Here is a tiny trained network, its code and every weight. The questions are about switching its units off for an input and a class, where a switched-off unit gives its printed mean instead of its output.

import numpy as np


def w(rows, s, z=0):
    codes = np.array(rows[::2]) - 128.0
    scale = np.full(codes.shape[1], s)
    scale[-1] = z or s
    return codes * scale


def norm(h):
    return h / np.sqrt((h * h).mean(-1, keepdims=True) + 1e-5)


def f(y):
    return np.maximum(y, 0)


def log_softmax(a):
    a = a - a.max(-1, keepdims=True)
    return a - np.log(np.exp(a).sum(-1, keepdims=True))


def net(x, mask):
    res = np.array(x, float).reshape(1, 2) / 4 @ E
    u = 0
    for l in range(4):
        y = f(norm(res) @ A[l][:, :-1].T + A[l][:, -1])
        res = res + np.where(mask[u : u + 5], y, B[l][:, -1]) @ B[l][:, :-1]
        u += 5
    return log_softmax(norm(res)[-1] @ U[:, :-1].T + U[:, -1])


A, B = {}, {}
E = w([
[129,217,114,125,170,158,122,174,70,136,16,39],'x0',
[128,146,235,131,99,253,33,165,185,127,133,190],'x1',
],0.007)
A[0] = w([
[119,201,99,102,141,158,114,180,51,138,22,61,52],'0.n0',
[125,181,129,118,187,179,146,168,76,173,3,105,4],'0.n1',
[117,205,188,134,129,187,64,175,112,118,97,127,47],'0.n2',
[156,175,197,110,135,208,54,248,77,181,82,163,52],'0.n3',
[81,85,114,133,116,146,98,115,133,110,159,178,27],'0.n4',
],0.006,0.0042)
B[0] = w([
[181,174,99,177,166,34,73,124,96,151,1,135,255],'0.n0',
[164,186,103,139,201,108,112,43,101,137,155,58,228],'0.n1',
[101,130,137,98,132,202,151,131,188,50,128,69,212],'0.n2',
[100,139,155,127,68,132,148,98,251,97,142,98,241],'0.n3',
[177,192,177,121,177,192,119,115,124,151,154,118,157],'0.n4',
],0.0083,0.0089)
A[1] = w([
[72,84,26,87,161,114,156,145,39,133,128,3,48],'1.n0',
[100,127,119,95,223,145,192,104,61,153,194,76,3],'1.n1',
[102,125,68,135,142,135,189,174,84,99,113,93,2],'1.n2',
[74,11,156,106,44,211,185,216,159,126,151,181,71],'1.n3',
[116,66,56,55,113,55,232,73,101,128,193,96,63],'1.n4',
],0.0045,0.0021)
B[1] = w([
[108,68,156,140,91,184,153,135,125,107,42,126,234],'1.n0',
[137,87,157,253,103,132,152,103,153,137,116,139,159],'1.n1',
[196,52,178,120,143,139,48,117,155,141,151,172,153],'1.n2',
[102,140,13,74,86,19,203,214,49,80,88,102,222],'1.n3',
[66,229,167,167,149,190,57,120,193,89,173,59,253],'1.n4',
],0.0065,0.0037)
A[2] = w([
[127,135,163,102,133,198,65,176,122,147,86,132,4],'2.n0',
[138,91,155,93,103,174,122,111,141,112,198,199,162],'2.n1',
[169,155,37,147,180,54,138,93,2,162,46,129,128],'2.n2',
[143,151,141,126,96,140,110,121,127,140,75,99,78],'2.n3',
[108,96,69,154,106,80,168,159,124,156,116,145,181],'2.n4',
],0.0098,0.0031)
B[2] = w([
[114,102,38,135,107,106,182,47,158,87,101,94,142],'2.n0',
[134,104,102,134,192,100,148,254,71,198,144,190,206],'2.n1',
[97,91,162,61,27,41,99,224,39,159,186,156,254],'2.n2',
[147,117,145,146,130,198,196,130,146,166,217,125,175],'2.n3',
[245,98,160,45,130,168,175,145,126,140,47,133,140],'2.n4',
],0.0075,0.013)
A[3] = w([
[156,82,124,90,123,146,136,180,121,147,115,167,150],'3.n0',
[103,105,102,143,95,131,141,51,105,60,105,106,28],'3.n1',
[93,76,133,78,82,158,163,187,160,97,142,166,117],'3.n2',
[129,165,138,100,125,131,99,152,114,162,94,121,1],'3.n3',
[142,105,109,118,129,63,109,155,2,185,118,158,174],'3.n4',
],0.012,0.0014)
B[3] = w([
[157,89,146,103,136,70,117,134,64,158,85,129,182],'3.n0',
[189,104,142,54,105,191,117,110,149,127,65,134,149],'3.n1',
[152,165,117,98,88,59,83,138,4,156,90,94,184],'3.n2',
[90,159,95,121,101,98,97,121,110,88,240,78,156],'3.n3',
[124,76,140,145,159,255,177,84,238,106,115,185,250],'3.n4',
],0.0098,0.018)
U = w([
[141,41,139,110,143,154,163,168,100,175,116,249,205],'0',
[115,146,114,147,118,110,127,134,111,114,114,176,3],'1',
[149,198,125,86,84,28,75,163,24,128,104,70,192],'2',
[87,139,108,230,163,95,140,131,138,119,218,153,91],'3',
[148,127,137,112,126,194,140,57,230,92,94,98,164],'4',
],0.015,0.0044)

Each question gives the input, the list of numbers given to net, and the class t.
The units are the neurons (one row each of A and B). Each row of codes is followed by its name. A weight is (code - 128) times the scale printed after its matrix; where a second scale follows, it is the last column's (A, B and U).
mask holds one flag per neuron, layer by layer. A switched-off neuron (its flag False) gives its mean, the last column of its row in B, instead of its output. The means were averaged over made-up inputs and are rounded, as every weight is.
A unit's drop is (log p(t) with every unit on - log p(t) with that unit switched off) / (log p(t) with every unit on - log p(t) with every unit switched off).
The circuit of an input: a set's keep is (log p(t) with only the set's units on - log p(t) with every unit switched off) / (log p(t) with every unit on - log p(t) with every unit switched off). Starting from the 12 units with the biggest drops (on a tie, the unit counted first), units are removed one at a time, each time the one whose removal leaves the highest keep (on an exact tie, the one counted first), for as long as the keep stays at least 0.8.
units of the circuit, in order: the units of the circuit, biggest drop first
unit that matters most: the unit with the biggest drop
top k neurons: the k neurons with the biggest drops, biggest first
k most important neurons of layer l: the k neurons of layer l with the biggest drops, biggest first
drop when u is switched off: that unit's drop, to one decimal
input [-7,-6], class 3: units of the circuit, in order -> [1.n4; 3.n4; 3.n2]
input [2,-3], class 0: units of the circuit, in order -> [3.n4; 2.n2]
input [8,5], class 4: top 3 neurons -> [0.n3; 0.n2; 2.n2]
input [4,-7], class 0: unit that matters most -> 3.n4
input [-6,-5], class 3: units of the circuit, in order -> [1.n4; 3.n4; 3.n2]
input [-2,-3], class 4: top 4 neurons -> [2.n2; 0.n0; 1.n4; 2.n1]
input [-6,-3], class 3: units of the circuit, in order -> [1.n4; 2.n2; 3.n4; 3.n2]
input [1,6], class 2: top 3 neurons -> [3.n4; 3.n2; 0.n0]
input [0,-4], class 4: top 3 neurons -> [2.n2; 0.n0; 1.n4]
input [-6,8], class 2: top 2 neurons -> [3.n2; 3.n4]
input [2,8], class 2: top 2 neurons -> [3.n4; 3.n2]
input [-3,-7], class 4: top 4 neurons -> [0.n0; 2.n2; 1.n4; 2.n1]
input [-5,-4], class 3: top 3 neurons -> [1.n4; 0.n0; 0.n2]
input [-1,4], class 2: unit that matters most -> 0.n0
input [-7,-4], class 3: 2 most important neurons of layer 0 -> [0.n0; 0.n3]
input [0,-3], class 4: top 4 neurons -> [2.n2; 0.n0; 1.n4; 2.n1]
input [1,-7], class 0: 2 most important neurons of layer 0 -> [0.n3; 0.n2]
input [1,-5], class 0: top 3 neurons -> [0.n3; 3.n4; 2.n2]
input [-1,2], class 2: 2 most important neurons of layer 0 -> [0.n0; 0.n1]
input [3,1], class 2: unit that matters most -> 3.n4
input [0,-7], class 4: top 2 neurons -> [0.n0; 1.n4]
input [7,-1], class 4: top 3 neurons -> [3.n4; 3.n2; 2.n2]
input [-8,-4], class 3: 3 most important neurons of layer 0 -> [0.n3; 0.n0; 0.n2]
input [-1,-8], class 4: top 2 neurons -> [0.n0; 1.n4]
input [-5,-7], class 4: top 2 neurons -> [2.n2; 1.n4]
input [-6,-4], class 3: drop when 3.n4 is switched off -> 0.3
input [3,-3], class 0: drop when 2.n2 is switched off -> 1.5
input [8,-8], class 0: drop when 2.n2 is switched off -> 0.6
